[137 136 153 154] : q150
[127 153 164 160] : q271
[ 42 134 148 141] : q797
[125 145 166 167] : q244
[109 137 159 162] : q776
[ 90 141 162 159] : q405
[102 148 159 154] : q79
[ 93 137 156 156] : q292
loc: [166]	q244, 2
loc: [136]	q150, 1
loc: [102]	q79, 0

[ 89  95 142  91 115] -> q331
[27 64 92 51 52] -> q217
[ 33  43 131  61  67] -> q354
[225 189 136 188 190] -> q491
[ 84 122  68 152  85] -> q772
[226 115  87 128  91] -> q344
loc: [52]	q217, 4
loc: [225]	q491, 0

[102 206  63 210 105  58 114]  q57
[120 153 107 154 126 106 124]  q560
[120 153 107 154 101 114 125]  q268
[102 206 102 210 121  58 114]  q702
[126 135 122 136 127 121 127]  q881
loc: [105]	q57, 4
loc: [106]	q560, 5

[103  93 124 145 113  92 145 116 144  92 171 121 117 112 123 136 144 143
 135  84 145  84 128 102 146 131 136  82  86 118  84 140 127 113 136 115
 103 114 143 105 144 121  95 125 141 146 143 145 128  77 136 109 105 140] -> q112
[105 104  85  89  93  93  88  94  84 105  97  83  89  88  96  93  85  90
  95 108  88 126  99  98  84  95  92 120 117  95 120  86  86  94  95 103
 108  99  92 105  91  93 113  90  90  86  89  90  96  99  92  90 105  91] -> q514
[171 164 143 131 152 165 129 150 129 166 145 147 146 154 153 139 128 130
 142 174 130 174 153 159 127 146 140 196 190 147 196 131 141 151 144 164
 179 152 133 171 132 148 182 144 132 129 132 132 147 175 138 157 171 134] -> q438
[105  68 104 133  90  65 130  91 132  64  97 101  95  88 119 134 133 133
 133  59 132  58 125  80 132 127 129  94  96  99  94 127 104  93 128 115
 104  92 130 107 135 102 102 103 125 134 131 134 129  49 132  90 106 132] -> q889
[111  70  84 104  80  65 101  81 102  70  81  83  79  78 106 110 102 102
 110  70 103  67 111  74 101 113 109 117 121  81 118  97  85  80 109 110
 110  81 102 113 105  86 116  86  97 106 103 106 113  60 110  78 112  98] -> q858
[105  68 104 133  90  65 130  91 132  64  97 101  95  88 119 134 133 133
 133  59 132  58 125  80 132 127 129  94  96  96  94 127 104  93 128 115
 104  92 130 107 135 102 102 103 125 134 131 134 129  49 132  86 106 124] -> q701
[103  93 124 145 113  92 145 116 144  92 120 121 117 112 123 136 144 143
 135  84 145  84 128 102 146 131 136  82  86 118  84 140 127 113 136 115
 103 114 143 105 144 121  95 125 141 146 143 145 128  77 136 109 105 140] -> q372
q: [105 104  85  89  93  93  88  94  84 105  97  83  89  88  96  93  85  90
  95 108  88 126  99  98  84  95  92 120 117  95 120  86  86  94  95 103
 108  99  92 105  91  93 113  90  90  86  89  90  96  99  92  90 105  91]	q514
q: [105  68 104 133  90  65 130  91 132  64  97 101  95  88 119 134 133 133
 133  59 132  58 125  80 132 127 129  94  96  99  94 127 104  93 128 115
 104  92 130 107 135 102 102 103 125 134 131 134 129  49 132  90 106 132]	q889

[146  83 171 180 150] = q125
[173 102 156 177 149] = q747
[176  88 146 178 150] = q35
[108  94 161 181 150] = q610
[108  94 177 178 150] = q225
[ 86  98 155 177 149] = q36
[178  97 177 179 150] = q509
[135  50 143 179 150] = q471
loc: [135]	q471, 0
loc: [156]	q747, 2
loc: [97]	q509, 1
loc: [173]	q747, 0

[115 119 212 109] -> q555
[188 164  77 109] -> q447
[205 207 162  96] -> q278
[127 141 190 113] -> q30
[114 119 207 118] -> q657
[118 125 197 106] -> q353
loc: [197]	q353, 2
loc: [114]	q657, 0

[ 82 123 170  77  84  81 193  44  76 209  84 223  80 100  86  73  87 133
  26  78  35 138 211 119 119  85  99] = q345
[109 140 119 109 109 109 121 128 109 126 109 125 109 108 110 110 108 144
 123 110 127 122 127 140 139 110 132] = q942
[116 135 108 116 115 116 106 138 110 110 116 106 117 110 116 119 113 144
 138 117 136 137 112 130 137 116 128] = q532
[117 133 107 118 117 118 105 138 120 109 117 105 118 111 117 121 114 141
 139 119 137 139 110 129 135 117 127] = q75
[104 134 130 102 105 104 137 107 103 146 104 149 104 106 105 102 104 138
 100 103 104 102 146 133 133 105 122] = q363
loc: [80]	q345, 12
loc: [76]	q345, 8
q: [ 82 123 170  77  84  81 193  44  76 209  84 223  80 100  86  73  87 133
  26  78  35 138 211 119 119  85  99]	q345
loc: [223]	q345, 11
q: [109 140 119 109 109 109 121 128 109 126 109 125 109 108 110 110 108 144
 123 110 127 122 127 140 139 110 132]	q942
loc: [126]	q942, 9
q: [117 133 107 118 117 118 105 138 120 109 117 105 118 111 117 121 114 141
 139 119 137 139 110 129 135 117 127]	q75

[149 135 124 116 129 138  99 123 145  89 150 125 134 107 120 140 151 131
 110 120 118 123 124 176  86 144 143 108 133]  q359
[110 147 136 163 154 149 124 151 180 149 141 109 106  96 142 131 114 173
 144 107 148 158 126 142 115 155 112 123 115]  q429
[106 190 132 143 154 143 151 106 164  91 115 132 130 109 137 114 134 126
 119 192 141 148 153 129 177 160 146 150 121]  q561
[147 119 101  91 164 155 123 125 153 109 105 147 122  95 111 130 115 136
 147 142 147 147 107 122 160 146  87 104 126]  q968
[112 106 116  85 139 107 115 160  83 109 166  94 128 208 135  59 133 188
 109  85  87 156 159 119  96 109 146 115  79]  q371
loc: [118]	q359, 20
q: [110 147 136 163 154 149 124 151 180 149 141 109 106  96 142 131 114 173
 144 107 148 158 126 142 115 155 112 123 115]	q429
loc: [86]	q359, 24
loc: [59]	q371, 15
q: [106 190 132 143 154 143 151 106 164  91 115 132 130 109 137 114 134 126
 119 192 141 148 153 129 177 160 146 150 121]	q561

[ 59 120 134 149  46 192] -> q383
[ 59 115 133 164  31 194] -> q753
[ 60 124 131 142  64 190] -> q625
[ 59 105 104 154 191 190] -> q233
loc: [133]	q753, 2
loc: [192]	q383, 5
loc: [134]	q383, 2
loc: [115]	q753, 1

[202 133 152 134 142  68 138]  q818
[173 126 147 126 134  84 129]  q338
[182 121 154 122 154  87 124]  q451
[181 124 152 125 147  83 151]  q269
loc: [125]	q269, 3
loc: [87]	q451, 5
loc: [133]	q818, 1

[134 146 141  67 140 137 147 149 151  85 195 153 144 198 133] : q683
[ 99 140  97 134  97 132 140 138 139 107  96  92  95  92 100] : q712
[ 99 140  97 134  97 132 140 138 139  99  96  92  95  92 100] : q894
[125 149 128  83 128 141 153 149 150 124 178 136 130 178 123] : q936
[134 146 141  67 140 137 147 149 151 135 195 153 144 198 133] : q831
[101 140 100 128 100 133 144 141 143 102 107  96  99 103 102] : q883
[ 96 139  94 139  94 132 138 136 138  97  88  88  92  84  98] : q195
q: [134 146 141  67 140 137 147 149 151 135 195 153 144 198 133]	q831
q: [101 140 100 128 100 133 144 141 143 102 107  96  99 103 102]	q883
loc: [124]	q936, 9
loc: [123]	q936, 14

[ 84 161  78 140 132 160 111] : q381
[195 109 187 122 127 162 118] : q806
[ 84 161  78 140 135  84 116] : q220
[ 84 128  78 121 135  84  77] : q863
loc: [122]	q806, 3
loc: [127]	q806, 4
loc: [118]	q806, 6

[112  80  81  59]  q481
[185  80  81  32]  q72
[108  60  60 151]  q376
loc: [112]	q481, 0
loc: [59]	q481, 3
loc: [151]	q376, 3
loc: [32]	q72, 3

